B =
array([[41, 63, 21, 75, 26, 27],
       [45, 35, 80, 29, 83, 74],
       [67, 73, 20, 67, 29, 43],
       [72, 41, 83, 23, 85, 76],
       [90, 19, 90, 31, 87, 83],
       [39, 75, 36, 72, 43, 41]])
Rows and columns are numbered from 1.
The entry in row 1 and column 3 is 21
The entry in the top-right corner: 27
What is the bottom-right entry? 41
The entry in row 2 and column 3 is 80
The entry in the top-left corner is 41
The entry just right of the smallest entry -> 90
What is the entry in the bottom-left corner? 39
What is the entry in row 2 and column 2? 35
What is the entry in row 3 and column 1? 67
The entry just left of the smallest entry -> 90
What is the entry in row 1 and column 2? 63
What is the entry at row 3, column 3? 20

Questions about the matrix below.
1) Report the entry just right of the smallest entry.
2) Report the entry just left of -0.105.
3) Report the entry just right of 0.064.
4) Report the entry just right of 0.000.
[[-0.198 -0.019 -0.030 -0.178 -0.039 -0.029 -0.038 -0.087  0.064  0.001
  -0.147  0.050  0.009 -0.071]
 [ 0.085 -0.028 -0.105 -0.196  0.037 -0.073 -0.141 -0.056 -0.016 -0.057
  -0.103  0.081 -0.046 -0.055]
 [-0.041 -0.159 -0.142  0.038 -0.114 -0.139 -0.023 -0.079 -0.036 -0.057
   0.165 -0.120  0.000  0.009]
 [-0.057 -0.038 -0.042 -0.106  0.067 -0.029 -0.141  0.045 -0.016 -0.080
  -0.214 -0.011 -0.018 -0.151]
 [-0.025 -0.112  0.058 -0.034 -0.054 -0.226  0.021 -0.025 -0.176 -0.034
  -0.014 -0.042 -0.074  0.057]]
1) 0.021
2) -0.028
3) 0.001
4) 0.009

[[ 15.8   1.3   7.1   9.0 -13.7  -8.9]
 [  7.8  15.6  28.2  -4.3 -21.8 -55.3]
 [ 25.9  10.8 -23.2 -28.8   2.4 -45.4]
 [ 12.4  30.6  17.5  10.7  12.1 -22.2]
 [ 18.8  -5.0 -36.8  -9.7  -0.4  27.9]
 [ -4.2  47.9  36.0 -13.9  -4.3 -56.1]
 [ -9.3  44.0  25.3   0.5  -6.1  -4.8]
 [-20.7  20.2 -18.5 -69.7   4.6  -0.6]
 [ 16.9 -31.3   7.3  35.0 -22.9  -7.4]
 [ -7.5 -27.5 -10.6 -20.3  40.2  -7.1]
 [ -3.5   6.4 -17.6 -22.6  42.0  13.1]]
Indices start at 1.
The entry just right of the smallest entry is 4.6
The entry directly above 12.1 -> 2.4
Which number is the bottom entry of the column that holds the smallest entry? -22.6
The entry directly below -36.8 is 36.0
The bottom-left entry is -3.5
The entry just left of 7.1 is 1.3
Which number is the entry in row 1 and column 1? 15.8
The entry just left of the smallest entry is -18.5
The entry in the bottom-right corner is 13.1
Which number is the entry in row 3 and column 1? 25.9
Which number is the entry directly above 0.5? -13.9
Which number is the entry directly below 7.3? -10.6
The entry directly below the smallest entry -> 35.0
The entry in row 1 and column 3 is 7.1
The entry just left of 25.3 -> 44.0
Which number is the entry just left of 10.7? 17.5
Which number is the entry at row 2, column 1? 7.8
The top-right entry is -8.9
Which number is the entry directly above the smallest entry? 0.5
The entry directly above -7.1 is -7.4
Which number is the entry just left of -7.1? 40.2
The entry in row 2 and column 2 is 15.6
Which number is the entry just right of 28.2? -4.3
Which number is the smallest entry? -69.7
Which number is the entry just left of -27.5? -7.5
The entry just right of 9.0: -13.7
Which number is the entry just left of 35.0? 7.3
Which number is the entry just right of -23.2? -28.8
The entry just left of the largest entry: -4.2
